Below is a small trained network, with its code and all its weights. Each question gives an input and a target symbol and asks what happens when units are switched off, that is, made to give their printed mean instead of their output.

import numpy as np


def w(rows, s, z=0):
    codes = np.array(rows[::2]) - 128.0
    scale = np.full(codes.shape[1], s)
    scale[-1] = z or s
    return codes * scale


def f(y):
    return np.maximum(y, 0)


def softmax(a):
    e = np.exp(a - a.max(-1, keepdims=True))
    return e / e.sum(-1, keepdims=True)


def log_softmax(a):
    a = a - a.max(-1, keepdims=True)
    return a - np.log(np.exp(a).sum(-1, keepdims=True))


def net(x, mask):
    ids = ['γηθξπσφψ'.index(c) for c in x.split()]
    T = len(ids)
    res = E[ids] + P[:T]
    u = 0
    for l in range(3):
        r = res
        for j in range(2):
            rows = slice(3 * j, 3 * j + 3)
            q, k, v = (r @ M[l][rows].T for M in (Q, K, V))
            z = softmax(np.where(np.tri(T) > 0, q @ k.T / 3**0.5, -1e9)) @ v
            o = O[l][rows]
            res = res + np.where(mask[u + j], z, o[:, -1]) @ o[:, :-1]
        u += 2
        y = f(res @ A[l][:, :-1].T + A[l][:, -1])
        res = res + np.where(mask[u : u + 4], y, B[l][:, -1]) @ B[l][:, :-1]
        u += 4
    return log_softmax(res[-1] @ U[:, :-1].T + U[:, -1])


Q, K, V, O, A, B = {}, {}, {}, {}, {}, {}
E = w([
[146,69,170,210,120,166],'γ',
[111,57,205,117,119,106],'η',
[92,43,124,102,91,157],'θ',
[126,125,24,94,170,115],'ξ',
[125,46,62,69,224,177],'π',
[113,172,119,250,130,157],'σ',
[251,162,88,203,149,116],'φ',
[196,225,104,118,143,51],'ψ',
],0.014)
P = w([
[58,80,188,177,115,79],'0',
[130,123,190,46,66,168],'1',
[55,158,31,164,135,144],'2',
[137,36,128,144,153,74],'3',
[137,154,203,42,103,191],'4',
[66,186,9,157,178,133],'5',
[175,67,113,141,156,51],'6',
[129,184,190,49,98,181],'7',
[74,219,1,158,230,128],'8',
[195,98,137,157,146,54],'9',
[120,195,194,62,87,171],'10',
[64,201,26,163,218,139],'11',
[192,91,158,152,147,68],'12',
],0.008)
Q[0] = w([
[213,167,102,14,80,134],'0.h0',
[104,123,186,19,182,184],'0.h0',
[135,117,163,134,54,2],'0.h0',
[183,161,158,69,87,140],'0.h1',
[88,112,123,225,144,82],'0.h1',
[114,211,99,128,53,89],'0.h1',
],0.0074)
K[0] = w([
[201,103,165,41,160,65],'0.h0',
[130,163,35,58,209,154],'0.h0',
[151,127,98,149,91,33],'0.h0',
[169,203,84,118,78,42],'0.h1',
[30,63,197,148,72,214],'0.h1',
[159,207,194,97,2,115],'0.h1',
],0.0073)
V[0] = w([
[68,107,98,164,178,123],'0.h0',
[179,127,134,102,6,57],'0.h0',
[125,136,96,109,201,205],'0.h0',
[138,165,88,136,170,68],'0.h1',
[125,99,217,203,2,157],'0.h1',
[49,41,120,120,143,155],'0.h1',
],0.0065)
O[0] = w([
[166,150,40,149,115,103,184],'0.h0',
[127,152,164,107,229,104,98],'0.h0',
[84,97,81,143,3,130,99],'0.h0',
[186,75,144,135,118,79,124],'0.h1',
[114,113,188,138,199,183,88],'0.h1',
[36,105,89,210,121,116,250],'0.h1',
],0.0077,0.0021)
A[0] = w([
[203,91,48,186,150,90,206],'0.n0',
[110,73,158,1,78,123,250],'0.n1',
[154,69,128,201,159,94,178],'0.n2',
[135,12,102,36,157,23,107],'0.n3',
],0.007,0.0017)
B[0] = w([
[133,253,205,198,175,122,230],'0.n0',
[6,115,172,230,154,216,231],'0.n1',
[183,132,193,190,81,37,216],'0.n2',
[249,168,167,214,109,98,253],'0.n3',
],0.0062,0.0053)
Q[1] = w([
[113,113,118,53,178,195],'1.h0',
[128,59,94,116,126,2],'1.h0',
[29,168,140,123,163,99],'1.h0',
[98,93,26,83,121,156],'1.h1',
[135,168,78,204,132,128],'1.h1',
[133,75,236,92,163,34],'1.h1',
],0.0059)
K[1] = w([
[157,83,62,157,172,130],'1.h0',
[106,176,82,153,168,125],'1.h0',
[148,172,181,177,189,2],'1.h0',
[83,100,58,72,172,135],'1.h1',
[125,190,88,130,96,194],'1.h1',
[176,60,226,146,155,145],'1.h1',
],0.0061)
V[1] = w([
[150,149,151,83,3,214],'1.h0',
[73,94,147,82,107,168],'1.h0',
[97,93,116,99,153,194],'1.h0',
[154,162,135,210,100,128],'1.h1',
[161,52,123,167,186,78],'1.h1',
[130,97,195,136,51,87],'1.h1',
],0.006)
O[1] = w([
[233,106,157,146,112,153,28],'1.h0',
[245,212,112,116,114,136,69],'1.h0',
[164,114,211,140,61,48,59],'1.h0',
[3,183,132,193,152,103,254],'1.h1',
[37,133,84,124,106,19,219],'1.h1',
[156,152,147,157,105,50,200],'1.h1',
],0.0045,0.0055)
A[1] = w([
[152,111,111,161,185,79,255],'1.n0',
[130,178,119,199,115,255,154],'1.n1',
[227,143,180,89,154,154,10],'1.n2',
[155,129,168,144,96,100,146],'1.n3',
],0.0082,0.0018)
B[1] = w([
[105,165,255,65,65,113,254],'1.n0',
[192,111,125,118,151,214,205],'1.n1',
[173,69,80,85,101,92,153],'1.n2',
[126,44,106,4,126,185,197],'1.n3',
],0.0084,0.0071)
Q[2] = w([
[190,202,158,117,234,1],'2.h0',
[134,144,206,141,165,177],'2.h0',
[133,105,113,121,193,178],'2.h0',
[209,155,127,123,158,112],'2.h1',
[22,167,99,123,113,81],'2.h1',
[137,142,99,195,129,132],'2.h1',
],0.0069)
K[2] = w([
[148,76,64,10,158,112],'2.h0',
[145,165,70,142,162,181],'2.h0',
[99,105,222,142,169,196],'2.h0',
[155,212,149,215,205,117],'2.h1',
[80,2,158,240,89,117],'2.h1',
[201,151,209,138,145,129],'2.h1',
],0.0057)
V[2] = w([
[196,174,136,150,149,241],'2.h0',
[90,141,143,88,94,67],'2.h0',
[181,243,182,220,230,87],'2.h0',
[49,246,110,109,81,127],'2.h1',
[84,18,31,108,103,141],'2.h1',
[175,254,104,120,190,95],'2.h1',
],0.0047)
O[2] = w([
[224,130,198,139,211,173,82],'2.h0',
[152,121,85,112,114,26,181],'2.h0',
[182,74,88,142,164,117,254],'2.h0',
[70,141,172,74,81,191,173],'2.h1',
[155,81,173,93,253,148,11],'2.h1',
[188,187,229,123,46,159,55],'2.h1',
],0.0057,0.0047)
A[2] = w([
[99,118,86,2,128,146,252],'2.n0',
[110,126,161,190,134,89,76],'2.n1',
[232,165,163,31,128,90,43],'2.n2',
[137,4,175,26,107,103,164],'2.n3',
],0.0081,0.0015)
B[2] = w([
[159,126,134,24,41,178,164],'2.n0',
[119,54,215,194,138,163,239],'2.n1',
[102,46,134,194,161,156,236],'2.n2',
[240,254,58,103,81,210,255],'2.n3',
],0.0078,0.0066)
U = w([
[37,59,196,187,145,40,161],'γ',
[191,77,144,220,140,96,189],'η',
[173,241,165,88,26,150,215],'θ',
[90,54,65,105,78,155,47],'ξ',
[116,255,105,125,195,57,154],'π',
[143,139,124,154,195,183,4],'σ',
[58,166,143,51,153,178,74],'φ',
[133,183,25,183,85,85,77],'ψ',
],0.0079,0.0029)

Each question gives the input, a string of symbols that net reads in full, and the target symbol t.
The units are the heads (3 rows each of Q, K, V and O) and the neurons (one row each of A and B). Each row of codes is followed by its name. A weight is (code - 128) times the scale printed after its matrix; where a second scale follows, it is the last column's (O, A, B and U).
mask holds one flag per unit, layer by layer, with each layer's heads first. A switched-off unit (its flag False) gives its mean, the last column of its rows in O or B, instead of its output. The means were averaged over made-up inputs and are rounded, as every weight is.
A unit's drop is (log p(t) with every unit on - log p(t) with that unit switched off) / (log p(t) with every unit on - log p(t) with every unit switched off).
The circuit of an input: a set's keep is (log p(t) with only the set's units on - log p(t) with every unit switched off) / (log p(t) with every unit on - log p(t) with every unit switched off). Starting from the 12 units with the biggest drops (on a tie, the unit counted first), units are removed one at a time, each time the one whose removal leaves the highest keep (on an exact tie, the one counted first), for as long as the keep stays at least 0.8.
circuit, biggest first: the units of the circuit, biggest drop first
most important unit: the unit with the biggest drop
k most important neurons: the k neurons with the biggest drops, biggest first
k most important neurons of layer l: the k neurons of layer l with the biggest drops, biggest first
which heads matter: for each layer, one digit per head in row order, 1 if its drop is at least 0.15 and else 0, layers parted by /
input η η η φ σ η η ψ ψ γ, target γ: which heads matter => 10 / 01 / 00
input σ η η η γ π ξ η, target ξ: circuit, biggest first => (0.h0, 1.n0, 0.n0)
input η η ψ ψ η π σ, target γ: circuit, biggest first => (2.n3)
input γ η π σ η φ θ η θ η η σ, target σ: 2 most important neurons => (1.n1, 0.n3)
input π η η ψ η π π, target θ: 3 most important neurons => (0.n3, 0.n0, 1.n0)
input ψ η ψ η θ ψ ψ π η ψ, target θ: circuit, biggest first => (0.h1, 2.h1)
input η ψ π, target ψ: circuit, biggest first => (0.h0, 0.h1, 0.n0)
input ψ φ σ η ψ φ ψ η ψ π, target γ: 4 most important neurons => (2.n3, 0.n0, 1.n0, 1.n1)
input η η ξ η π η γ η θ, target ξ: 3 most important neurons of layer 0 => (0.n3, 0.n2, 0.n0)
input η π η η π η θ φ, target η: 2 most important neurons => (2.n2, 1.n2)
input σ η φ η, target η: 4 most important neurons => (2.n3, 2.n1, 1.n1, 0.n1)
input ψ η θ π, target γ: 3 most important neurons => (0.n0, 2.n3, 1.n0)
input σ π η η η θ π η, target ξ: circuit, biggest first => (0.h0, 0.n0, 1.n0)
input ψ π ψ ψ, target θ: 3 most important neurons of layer 0 => (0.n1, 0.n3, 0.n2)
input π η η ψ, target γ: 4 most important neurons => (0.n0, 2.n3, 2.n2, 1.n0)
input ξ θ η ψ η θ π σ, target σ: most important unit => 0.h1
input ξ η η ψ ψ η π η η η η η η, target θ: which heads matter => 00 / 00 / 00
input η η η η θ, target φ: circuit, biggest first => (0.h1, 0.n3, 0.n2)
input ψ η ξ, target φ: 2 most important neurons => (2.n0, 0.n2)
input ψ η η π η π ψ θ π η η ψ φ, target γ: circuit, biggest first => (2.n3, 1.n0)
input π γ η ψ ψ η η ψ η η π, target ξ: most important neuron of layer 1 => (1.n0)
input η η θ η η σ η η η π η ξ, target φ: circuit, biggest first => (0.h1, 0.n3, 1.h1, 2.n0)
input ψ ξ φ η θ π ψ ψ θ σ σ φ, target θ: circuit, biggest first => (2.h1, 0.n0)
input π θ η η ψ σ η π, target σ: which heads matter => 10 / 01 / 10
input η η η η η η η η θ ψ, target γ: circuit, biggest first => (2.n2, 2.n3, 1.n0)
input θ π θ θ ψ θ ξ θ η η γ η η, target θ: circuit, biggest first => (2.n3, 1.n3)
input θ η σ η η, target σ: most important unit => 2.h0
